Here is a tiny trained network, its code and every weight. The questions are about switching its units off for an input and a target symbol, where a switched-off unit gives its printed mean instead of its output.

import numpy as np


def w(rows, s, z=0):
    codes = np.array(rows[::2]) - 128.0
    scale = np.full(codes.shape[1], s)
    scale[-1] = z or s
    return codes * scale


def norm(h):
    return h / np.sqrt((h * h).mean(-1, keepdims=True) + 1e-5)


def softmax(a):
    e = np.exp(a - a.max(-1, keepdims=True))
    return e / e.sum(-1, keepdims=True)


def log_softmax(a):
    a = a - a.max(-1, keepdims=True)
    return a - np.log(np.exp(a).sum(-1, keepdims=True))


def net(x, mask):
    ids = ['ΓΘΨΩαβδεζηλμπστφ'.index(c) for c in x.split()]
    T = len(ids)
    res = E[ids] + P[:T]
    u = 0
    for l in range(3):
        r = norm(res)
        for j in range(3):
            rows = slice(3 * j, 3 * j + 3)
            q, k, v = (r @ M[l][rows].T for M in (Q, K, V))
            z = softmax(np.where(np.tri(T) > 0, q @ k.T / 3**0.5, -1e9)) @ v
            o = O[l][rows]
            res = res + np.where(mask[u + j], z, o[:, -1]) @ o[:, :-1]
        u += 3
    return log_softmax(norm(res)[-1] @ U[:, :-1].T + U[:, -1])


Q, K, V, O = {}, {}, {}, {}
E = w([
[114,175,67,130,119,149],'Γ',
[101,173,53,169,145,108],'Θ',
[119,189,93,181,80,147],'Ψ',
[159,177,86,136,133,148],'Ω',
[98,125,81,151,138,123],'α',
[199,173,89,176,253,113],'β',
[95,85,77,110,104,190],'δ',
[174,151,56,150,149,148],'ε',
[131,181,193,219,204,119],'ζ',
[101,108,185,159,133,163],'η',
[117,145,150,81,128,165],'λ',
[124,131,93,153,68,115],'μ',
[161,125,74,121,170,163],'π',
[155,114,150,169,138,148],'σ',
[110,111,137,91,179,135],'τ',
[191,159,66,77,93,121],'φ',
],0.014)
P = w([
[114,106,97,237,148,187],'0',
[135,97,89,253,161,192],'1',
[149,108,97,230,158,183],'2',
[157,112,114,209,152,164],'3',
[169,111,116,197,145,156],'4',
[184,119,132,176,143,159],'5',
[183,121,135,155,146,143],'6',
[197,129,139,131,145,138],'7',
[201,120,155,110,136,131],'8',
[199,124,158,105,149,143],'9',
[202,112,163,93,143,156],'10',
[199,126,154,93,146,172],'11',
],0.0054)
Q[0] = w([
[96,112,141,44,147,56],'L0H1',
[183,194,154,113,176,255],'L0H1',
[82,130,131,154,105,105],'L0H1',
[98,117,183,109,61,36],'L0H2',
[96,158,138,77,127,74],'L0H2',
[73,91,158,106,115,51],'L0H2',
[206,226,112,138,138,79],'L0H3',
[182,82,65,140,155,125],'L0H3',
[119,102,105,219,123,65],'L0H3',
],0.0081)
K[0] = w([
[158,66,109,189,129,90],'L0H1',
[143,140,144,31,118,128],'L0H1',
[59,97,77,164,165,181],'L0H1',
[58,183,84,159,174,161],'L0H2',
[103,153,107,192,131,185],'L0H2',
[67,170,64,177,133,109],'L0H2',
[169,254,97,109,108,15],'L0H3',
[152,90,5,152,104,117],'L0H3',
[106,122,123,223,146,50],'L0H3',
],0.0089)
V[0] = w([
[172,10,221,102,155,173],'L0H1',
[161,125,126,71,134,195],'L0H1',
[170,100,97,161,119,152],'L0H1',
[86,144,53,15,214,89],'L0H2',
[127,127,113,127,162,102],'L0H2',
[102,149,94,113,20,90],'L0H2',
[169,141,184,125,149,184],'L0H3',
[88,133,162,88,130,176],'L0H3',
[101,2,155,182,151,117],'L0H3',
],0.0065)
O[0] = w([
[78,89,149,121,118,36,101],'L0H1',
[178,91,107,112,128,92,166],'L0H1',
[119,75,117,214,99,85,193],'L0H1',
[143,207,93,21,206,149,2],'L0H2',
[82,170,104,83,119,116,119],'L0H2',
[187,197,197,87,52,98,30],'L0H2',
[139,125,93,194,173,3,143],'L0H3',
[207,97,70,134,117,93,96],'L0H3',
[105,202,34,73,77,67,119],'L0H3',
],0.0054,0.0074)
Q[1] = w([
[74,56,226,200,114,114],'L1H1',
[21,35,150,57,81,217],'L1H1',
[138,157,91,134,198,206],'L1H1',
[110,243,186,83,97,2],'L1H2',
[143,24,143,232,183,213],'L1H2',
[188,83,69,132,192,71],'L1H2',
[191,230,211,6,114,171],'L1H3',
[201,95,50,137,155,159],'L1H3',
[64,254,175,10,152,10],'L1H3',
],0.0051)
K[1] = w([
[156,95,187,108,132,91],'L1H1',
[95,86,107,62,78,133],'L1H1',
[149,97,61,136,195,163],'L1H1',
[19,135,94,128,83,109],'L1H2',
[255,54,162,89,131,107],'L1H2',
[204,153,112,138,141,155],'L1H2',
[94,207,97,49,142,138],'L1H3',
[189,95,97,119,134,107],'L1H3',
[37,191,31,102,186,146],'L1H3',
],0.0083)
V[1] = w([
[162,225,118,156,123,122],'L1H1',
[125,138,214,109,79,121],'L1H1',
[170,166,159,141,97,68],'L1H1',
[130,101,68,134,82,82],'L1H2',
[150,128,148,123,138,64],'L1H2',
[224,40,44,85,103,66],'L1H2',
[83,156,4,147,115,104],'L1H3',
[121,124,77,139,162,170],'L1H3',
[124,148,119,176,19,135],'L1H3',
],0.0049)
O[1] = w([
[141,91,211,137,115,103,94],'L1H1',
[167,118,174,73,213,216,2],'L1H1',
[173,159,160,78,194,135,54],'L1H1',
[103,230,240,123,125,56,169],'L1H2',
[166,112,119,67,114,114,75],'L1H2',
[232,221,104,140,81,3,183],'L1H2',
[130,228,106,68,134,141,157],'L1H3',
[106,178,82,156,130,170,191],'L1H3',
[67,165,102,110,170,88,230],'L1H3',
],0.0041,0.0034)
Q[2] = w([
[102,102,95,180,182,135],'L2H1',
[74,200,139,40,28,144],'L2H1',
[91,98,66,173,74,127],'L2H1',
[138,122,83,174,145,110],'L2H2',
[21,153,155,76,162,215],'L2H2',
[169,81,52,240,115,125],'L2H2',
[141,206,170,65,143,139],'L2H3',
[134,215,153,70,79,158],'L2H3',
[185,62,134,254,112,129],'L2H3',
],0.0097)
K[2] = w([
[168,108,115,88,66,197],'L2H1',
[128,207,196,147,206,96],'L2H1',
[249,100,74,176,136,171],'L2H1',
[172,79,49,58,54,114],'L2H2',
[25,186,150,165,159,173],'L2H2',
[171,2,67,38,60,142],'L2H2',
[61,158,101,79,59,169],'L2H3',
[83,87,77,86,56,157],'L2H3',
[167,107,221,123,212,80],'L2H3',
],0.0083)
V[2] = w([
[147,96,57,129,148,162],'L2H1',
[89,90,127,89,54,114],'L2H1',
[161,86,149,79,203,113],'L2H1',
[221,164,182,143,138,87],'L2H2',
[186,113,102,106,10,166],'L2H2',
[56,94,87,103,40,125],'L2H2',
[84,122,62,129,47,144],'L2H3',
[54,40,162,92,1,98],'L2H3',
[64,219,230,155,124,122],'L2H3',
],0.0089)
O[2] = w([
[146,109,62,67,111,80,215],'L2H1',
[68,93,222,139,19,132,112],'L2H1',
[182,106,140,166,138,147,2],'L2H1',
[113,233,53,253,62,95,45],'L2H2',
[221,135,204,137,44,127,179],'L2H2',
[154,65,227,112,148,69,205],'L2H2',
[213,130,132,37,30,124,141],'L2H3',
[128,75,2,100,74,158,80],'L2H3',
[32,119,175,170,102,205,100],'L2H3',
],0.0072,0.0083)
U = w([
[144,132,83,77,121,237,199],'Γ',
[57,197,112,83,152,150,132],'Θ',
[99,163,130,141,32,207,93],'Ψ',
[210,113,114,125,153,205,185],'Ω',
[54,138,126,105,134,140,28],'α',
[146,173,160,145,232,99,3],'β',
[176,76,192,34,72,94,115],'δ',
[234,172,102,118,143,155,45],'ε',
[66,122,157,171,156,170,166],'ζ',
[86,74,103,156,81,73,236],'η',
[163,156,58,130,125,1,48],'λ',
[129,152,189,77,26,69,117],'μ',
[189,138,74,53,186,89,61],'π',
[125,21,109,210,101,85,219],'σ',
[88,139,86,39,180,39,113],'τ',
[229,222,124,159,40,83,59],'φ',
],0.0094,0.004)

Each question gives the input, a string of symbols that net reads in full, and the target symbol t.
The units are the heads (3 rows each of Q, K, V and O). Each row of codes is followed by its name. A weight is (code - 128) times the scale printed after its matrix; where a second scale follows, it is the last column's (O and U).
mask holds one flag per head, layer by layer. A switched-off head (its flag False) gives its mean, the last column of its rows in O, instead of its output. The means were averaged over made-up inputs and are rounded, as every weight is.
A unit's drop is (log p(t) with every unit on - log p(t) with that unit switched off) / (log p(t) with every unit on - log p(t) with every unit switched off).
The circuit of an input: a set's keep is (log p(t) with only the set's units on - log p(t) with every unit switched off) / (log p(t) with every unit on - log p(t) with every unit switched off). Starting from all 9 units, units are removed one at a time, each time the one whose removal leaves the highest keep (on an exact tie, the one counted first), for as long as the keep stays at least 0.8.
units of the circuit, in order: the units of the circuit, biggest drop first
unit that matters most: the unit with the biggest drop
heads that matter: for each layer, one digit per head in row order, 1 if its drop is at least 0.15 and else 0, layers parted by /
drop of u: that unit's drop, to one decimal
input π Ω β σ Γ, target β: heads that matter	000 / 000 / 001
input μ δ τ, target δ: heads that matter	001 / 000 / 011
input σ σ τ, target τ: units of the circuit, in order	(L0H3)
input τ π φ Θ ε, target φ: heads that matter	000 / 000 / 010
input σ Γ σ Γ π ε η σ τ δ ε Ψ, target δ: heads that matter	001 / 000 / 010
input φ Θ π φ α π η, target φ: units of the circuit, in order	(L2H2; L0H2)
input Ψ ζ Θ τ σ Γ λ σ, target λ: heads that matter	101 / 010 / 010
input η δ π, target δ: heads that matter	001 / 000 / 010
input δ σ Γ σ σ σ α Γ λ σ, target λ: units of the circuit, in order	(L0H3; L2H2; L1H2; L0H1)
input σ α μ μ ζ Ψ Γ Θ σ σ, target ζ: heads that matter	000 / 000 / 001
input σ σ δ Γ δ σ α σ Θ ε, target δ: units of the circuit, in order	(L2H2; L0H3)
input Ψ φ σ, target φ: units of the circuit, in order	(L2H2; L0H2)
input δ Γ σ μ δ δ Ω, target δ: heads that matter	000 / 000 / 010
input η σ η Γ μ ε Ψ π δ π, target δ: unit that matters most	L2H2
input ζ σ σ δ Γ Θ σ δ ε η α, target δ: heads that matter	001 / 010 / 010
input σ τ τ, target τ: heads that matter	001 / 000 / 010
input σ Γ σ μ σ σ φ η, target φ: units of the circuit, in order	(L2H2; L0H3)
input σ Θ δ σ ε π Ψ, target δ: units of the circuit, in order	(L0H3; L2H2)
input φ μ Ψ Ψ π μ Ψ σ Ψ, target φ: heads that matter	010 / 000 / 010
input Γ Γ β Γ Γ λ, target λ: heads that matter	001 / 000 / 010
input μ Ψ λ π η φ Θ τ Ψ, target φ: units of the circuit, in order	(L2H2)
input Γ α Ω, target Ω: heads that matter	101 / 010 / 000
input σ φ δ, target δ: drop of L1H2	-0.1
input τ σ σ σ σ η Θ Θ φ Γ Θ, target φ: drop of L2H2	0.4
input δ Ψ σ Γ α η η μ, target δ: drop of L2H2	0.6
